[136 157 117 142 148] ⇒ 157, 117

[111 111 109 155 151] ⇒ 155, 109

[[128 123 125 123 129]
 [101 135 137 147 158]] ⇒ 158, 101

[136 133 158 153] ⇒ 158, 133

[[138 138  98 123 127 142 142]
 [117 124 121 129 134 137 126]
 [110 114 117 109 126 144 141]] ⇒ 144, 98

[[152 143 129 128]
 [128 145 105 129]] ⇒ 152, 105

[111 133 131 149 129 121] ⇒ 149, 111

[123 105 124 143 111 123 133] ⇒ 143, 105

[130 136 131 131 106] ⇒ 136, 106

[127 157 126 148 148 154] ⇒ 157, 126
---
145  122  146  111  138  131
125  116  124  121  128  132
152  122  146  102  138  132
gives 116

134  151  141  100
146  152  143  116
gives 152

144  119  128  147  104  145
101  111  134  138  125  153
gives 111

132  106  119  115  129  124
130  134  133  131  123  104
gives 134

133  155  124  131  148
112  155  114  138  126
gives 155

129  139  116  117  134
127  126  134  115  121
109  153  139  141  132
gives 126
---
[[134 143 127 108 131 146 112]
 [151 135 150 137 131 124 135]
 [126 114 133 150 124 109 144]] >> 124

[[143 129 149 136 125 128 111]
 [153 125 141 132 133 127 140]
 [132 137 143 126 111 117 109]] >> 111

[[116 139 113 122 113]
 [129 129 149 139 145]
 [128 128 131 142 125]] >> 131

[[138 125 122 101 135]
 [132 137 102 111 137]
 [108 102 136 135 101]] >> 136

[[153 135 140 111]
 [141 137 117 101]
 [146 100 133 108]] >> 100

[[125 146 146 145 108 110 109]
 [121 134 115 149 121 152 127]
 [121 115 115 119 152 155 156]] >> 152

[[124 136 125 133 126 117 111]
 [132 128 114 139 135 121 120]
 [133 115 126 130 125 127 106]] >> 125

[[134 153 102 128]
 [114 126 132 150]
 [137 127 128 131]] >> 127

[[149 141 128 112 149]
 [107 116 148 135 107]
 [153 122 139 153 153]] >> 139
---
123,156,154,118,149,136,143
132,132,127,120,127,134,123
117,157,155,127,148,130,148
→ 143

104,131,152,139,114 → 114

103,118,125,121,109,129,131
133,136,129,148,140,126,126
134,156,130,132,142,128,131
→ 131

147,105,148,120,103 → 103

109,145,111,129,103,100 → 100

136,106,113,108,125,120 → 120
---
[158 143 129 133 140]	129

[[118 119 125 120 119 121 127]
 [128 116 153 144 128 118 155]]	153

[155 143 147 122 140]	147

[124 100 128 122 142]	128

[126 142 145 116 104 118 135]	145

[122 132 120 133 104]	120

[[128 127 125 122 121]
 [133 132 127 132 119]
 [131 129 149 116 119]]	149

[[109 134 132 119 132 112 110]
 [136 117 149 114 150 137 100]
 [128 117 119 116 113 148 116]]	119

[128 136 130 130 103 121 112]	130
---
[[110 131 122 136 111 120 129]
 [134 101 127 127 113 117 106]
 [106 151 125 131 144 146 135]]	120

[[135 141 120 118 134 141 137]
 [125 144 132 129 106 106 125]
 [122 121 135 127 110 103 122]]	141

[[140 132 141 140 118 116]
 [108 119 113 129 121 123]
 [125 112 133 150 125 109]]	118

[[150 116 148 121 151 116]
 [153 113 141 128 155 114]
 [118 130 113 148 134 129]]	151

[[111 122 110 150 147]
 [132 124 108 119 104]
 [109 138 123 131 127]]	150

[[115 100 128 117 122 123]
 [149 123 100 131 150 107]
 [129 109 105 141 149 119]]	122

[[144 120 135 114 126 112 118]
 [114 131 127 151 139 146 128]
 [114 130 128 151 139 146 128]]	112
---
[111 103 124 106] -> 106
[122 154 134 122 124 111] -> 122
[152 151 130  98] -> 98
[127 128 132 150] -> 150
[105 109 129 154 111 129 132] -> 154
[132  98 131 129 136] -> 129
[ 98 147 116 149] -> 149
---
[[116 144 124 132 131]
 [152 134 140 117 118]
 [100 119 124 132 132]] -> 131

[[122 125 125 126]
 [119 114 106 108]
 [125 127 127 127]] -> 126

[[104 104 128 102 157]
 [147  99 124 122 137]
 [123 133 131 128 128]] -> 157

[[124 140 130 139 126 131]
 [126 135 106 112 129 103]
 [124 133 123 114 119 123]] -> 131

[[133 141 104 134]
 [132 139 120 128]
 [127 131 121 120]] -> 134

[[145 142 137 141 120 144]
 [137 124 128 135 120 113]
 [100 108 129 135 124 124]] -> 144

[[143 125 149 150 118 135 102]
 [157 137 118 104 154 155 107]
 [139 140 101 147 139 145 156]] -> 102

[[118 114 120 151]
 [123 126 126 126]
 [143 133 130 121]] -> 151
---
142  120  157  122 Out: 120

122  127  121  120  119  125
127  121  127  120  123  128
107  115  149  114  102  150
Out: 127

113  111  155  144 Out: 111

 99  140  100  139  105  107  136 Out: 140

134  119  153  131  142 Out: 119

151  132  135  128 Out: 132

133  121  135  120  132  131  125
103  123  124  131  132  122  115
Out: 121
---
[109 156 117 130 116 148 112] -> 156, 109

[152 108 126 110] -> 152, 108

[[146 155  99 152 153]
 [121 143 130 137 143]
 [122 151 131 142 139]] -> 155, 99

[145 147 124 104 126 152] -> 152, 104

[[108 151 110 117]
 [139 125 106 111]] -> 151, 106

[[117 129 124 146]
 [124 140  99 115]] -> 146, 99

[106 149 153 119] -> 153, 106
---
[[139, 109, 123, 148, 103, 120], [124, 152, 132, 111, 130, 138], [113, 139, 126, 139, 129, 114]] ==> 113
[[119, 143, 125, 140, 140], [111, 153, 125, 148, 151], [142, 108, 131, 112, 109]] ==> 142
[[112, 136, 146, 143, 122, 118], [140, 140, 104, 130, 113, 119], [137, 115, 130, 112, 128, 123]] ==> 137
[[129, 133, 135, 131], [131, 152, 109, 149], [123, 133, 99, 112]] ==> 123
[[126, 103, 137, 120, 147, 107], [116, 123, 145, 114, 144, 110], [137, 154, 121, 140, 112, 121]] ==> 137
[[127, 100, 136, 108, 120], [123, 146, 126, 156, 130], [110, 116, 112, 114, 138]] ==> 110
